Here is a tiny trained network, its code and every weight. The questions are about switching its units off for an input and a class, where a switched-off unit gives its printed mean instead of its output.

import numpy as np


def w(rows, s, z=0):
    codes = np.array(rows[::2]) - 128.0
    scale = np.full(codes.shape[1], s)
    scale[-1] = z or s
    return codes * scale


def norm(h):
    return h / np.sqrt((h * h).mean(-1, keepdims=True) + 1e-5)


def f(y):
    return y / 2 * (1 + np.tanh(0.7978845608 * (y + 0.044715 * y**3)))


def log_softmax(a):
    a = a - a.max(-1, keepdims=True)
    return a - np.log(np.exp(a).sum(-1, keepdims=True))


def net(x, mask):
    res = np.array(x, float).reshape(1, 3) / 4 @ E
    u = 0
    for l in range(2):
        y = f(norm(res) @ A[l][:, :-1].T + A[l][:, -1])
        res = res + np.where(mask[u : u + 13], y, B[l][:, -1]) @ B[l][:, :-1]
        u += 13
    return log_softmax(norm(res)[-1] @ U[:, :-1].T + U[:, -1])


A, B = {}, {}
E = w([
[108,177,82,59,147,158,75,114,254,145,191,202],'x0',
[94,41,163,92,144,127,86,199,119,199,222,57],'x1',
[201,74,94,125,122,53,183,194,197,59,152,111],'x2',
],0.0077)
A[0] = w([
[102,136,72,133,86,111,156,67,219,136,111,157,2],'0.n0',
[137,181,85,137,127,183,184,104,157,51,104,249,134],'0.n1',
[113,86,219,180,184,93,202,121,81,163,135,116,74],'0.n2',
[102,96,87,81,82,47,135,160,254,72,155,166,76],'0.n3',
[93,126,132,97,161,126,82,153,128,128,158,151,101],'0.n4',
[138,205,17,113,101,140,116,38,58,108,88,143,111],'0.n5',
[68,83,182,102,158,136,51,168,84,187,223,88,62],'0.n6',
[131,80,168,72,152,112,79,214,156,154,208,21,78],'0.n7',
[145,101,153,164,103,156,101,121,10,126,103,107,54],'0.n8',
[158,184,107,217,67,127,183,76,138,56,12,172,180],'0.n9',
[220,98,107,152,105,9,194,193,174,89,141,85,84],'0.n10',
[122,184,97,69,152,179,14,133,189,150,163,204,73],'0.n11',
[148,127,164,117,145,143,143,118,136,159,157,168,57],'0.n12',
],0.0073,0.0053)
B[0] = w([
[148,147,49,79,129,155,95,86,110,108,91,155,152],'0.n0',
[149,110,179,120,83,208,69,81,109,112,78,127,221],'0.n1',
[158,148,145,118,117,189,103,107,161,125,46,109,177],'0.n2',
[229,179,170,86,183,97,101,133,107,90,208,150,215],'0.n3',
[142,106,165,153,85,82,147,155,108,131,168,137,153],'0.n4',
[117,129,120,138,157,231,161,137,115,126,179,158,191],'0.n5',
[126,119,163,142,151,41,76,125,171,112,75,151,227],'0.n6',
[107,121,92,104,130,224,167,139,92,124,156,126,234],'0.n7',
[123,146,174,87,190,128,147,136,115,119,189,153,181],'0.n8',
[83,120,122,123,142,2,157,169,136,142,167,109,254],'0.n9',
[77,121,49,204,75,135,129,98,125,163,78,125,241],'0.n10',
[41,104,99,196,87,116,156,158,154,172,111,75,234],'0.n11',
[160,123,156,169,151,133,116,127,184,105,153,134,122],'0.n12',
],0.0096,0.0095)
A[1] = w([
[127,116,242,59,217,106,176,94,110,129,114,169,37],'1.n0',
[120,46,66,110,83,114,170,116,86,100,82,110,24],'1.n1',
[161,75,146,196,75,233,100,140,90,125,92,93,79],'1.n2',
[162,171,97,109,24,188,88,72,136,124,118,165,9],'1.n3',
[128,143,213,174,149,141,115,134,103,106,166,162,118],'1.n4',
[223,133,207,94,174,149,31,125,124,100,100,134,133],'1.n5',
[143,152,114,123,171,177,161,91,101,74,63,94,204],'1.n6',
[87,128,195,163,79,183,152,144,166,113,150,93,49],'1.n7',
[253,151,136,23,164,105,85,149,150,57,215,175,85],'1.n8',
[118,216,120,122,198,94,186,109,74,122,212,129,2],'1.n9',
[187,71,83,99,105,205,209,170,145,137,174,62,63],'1.n10',
[155,155,166,174,165,128,84,84,167,224,71,139,37],'1.n11',
[166,182,90,143,90,29,125,61,167,116,107,120,72],'1.n12',
],0.011,0.0047)
B[1] = w([
[140,147,158,101,185,150,87,31,151,98,158,101,232],'1.n0',
[127,92,63,182,111,149,170,140,102,127,104,100,206],'1.n1',
[179,176,82,120,149,169,99,51,136,116,59,153,224],'1.n2',
[108,186,161,142,85,138,70,89,70,126,52,121,210],'1.n3',
[145,162,104,116,121,106,165,102,164,115,108,121,186],'1.n4',
[189,103,147,219,81,43,146,119,45,82,79,93,218],'1.n5',
[120,88,139,109,130,139,125,184,190,162,189,151,199],'1.n6',
[124,155,183,114,96,111,122,105,85,112,163,136,183],'1.n7',
[239,138,136,3,203,116,98,215,115,111,161,233,255],'1.n8',
[73,174,24,95,179,128,219,134,178,109,196,95,194],'1.n9',
[136,86,65,157,164,221,175,73,221,235,122,133,201],'1.n10',
[224,62,97,116,128,123,120,184,139,111,137,112,165],'1.n11',
[83,135,228,132,60,54,157,172,57,88,48,110,217],'1.n12',
],0.012,0.0069)
U = w([
[64,211,130,67,226,130,227,54,205,52,207,51,23],'0',
[222,64,222,182,182,92,68,45,109,71,65,32,166],'1',
[72,114,112,200,44,57,250,198,60,61,38,79,151],'2',
[172,50,25,202,130,228,188,96,182,181,35,98,178],'3',
[50,222,181,176,22,230,62,55,81,118,61,150,10],'4',
[29,53,192,187,67,82,54,200,216,203,190,66,198],'5',
[199,206,186,39,81,67,76,209,61,44,42,218,4],'6',
[204,88,81,58,177,195,163,214,189,176,209,206,235],'7',
],0.015,0.0036)

Each question gives the input, the list of numbers given to net, and the class t.
The units are the neurons (one row each of A and B). Each row of codes is followed by its name. A weight is (code - 128) times the scale printed after its matrix; where a second scale follows, it is the last column's (A, B and U).
mask holds one flag per neuron, layer by layer. A switched-off neuron (its flag False) gives its mean, the last column of its row in B, instead of its output. The means were averaged over made-up inputs and are rounded, as every weight is.
A unit's drop is (log p(t) with every unit on - log p(t) with that unit switched off) / (log p(t) with every unit on - log p(t) with every unit switched off).
The circuit of an input: a set's keep is (log p(t) with only the set's units on - log p(t) with every unit switched off) / (log p(t) with every unit on - log p(t) with every unit switched off). Starting from the 12 units with the biggest drops (on a tie, the unit counted first), units are removed one at a time, each time the one whose removal leaves the highest keep (on an exact tie, the one counted first), for as long as the keep stays at least 0.8.
units of the circuit, in order: the units of the circuit, biggest drop first
top k neurons: the k neurons with the biggest drops, biggest first
top k neurons in layer l: the k neurons of layer l with the biggest drops, biggest first
drop when u is switched off: that unit's drop, to one decimal
input [1,-3,-1], class 4: units of the circuit, in order : 0.n1
input [3,0,7], class 6: top 2 neurons : 0.n3, 0.n5
input [-7,1,-8], class 1: top 3 neurons in layer 0 : 0.n2, 0.n9, 0.n7
input [1,0,0], class 4: top 2 neurons in layer 0 : 0.n11, 0.n9
input [0,2,8], class 3: top 2 neurons : 0.n10, 0.n8
input [-5,1,0], class 1: top 2 neurons in layer 0 : 0.n2, 0.n8
input [-5,1,7], class 3: top 2 neurons in layer 0 : 0.n6, 0.n9
input [0,-7,-7], class 0: top 2 neurons : 0.n9, 0.n10
input [6,-1,2], class 6: top 2 neurons : 0.n3, 1.n8
input [0,4,8], class 3: top 2 neurons : 0.n10, 0.n8
input [-2,1,-8], class 1: top 2 neurons : 0.n9, 0.n7
input [-1,0,-8], class 0: top 2 neurons : 0.n1, 0.n10
input [-3,-8,-1], class 0: top 2 neurons in layer 0 : 0.n9, 0.n5
input [-1,7,-6], class 1: units of the circuit, in order : 0.n6
input [0,7,-1], class 1: top 4 neurons : 0.n6, 0.n11, 0.n9, 0.n10
input [0,6,-1], class 1: top 2 neurons in layer 0 : 0.n6, 0.n11
input [-8,-3,0], class 0: top 2 neurons in layer 0 : 0.n8, 0.n11
input [6,-5,-1], class 4: top 2 neurons in layer 0 : 0.n1, 0.n11
input [-5,0,-8], class 0: top 2 neurons : 0.n8, 0.n1
input [8,7,-1], class 5: units of the circuit, in order : 0.n11
input [-4,0,-3], class 0: top 2 neurons in layer 0 : 0.n8, 0.n1
input [-1,0,-6], class 0: drop when 0.n1 is switched off : 0.6
input [-1,3,8], class 3: drop when 0.n10 is switched off : 2.3
input [8,1,-2], class 5: drop when 0.n11 is switched off : 1.8
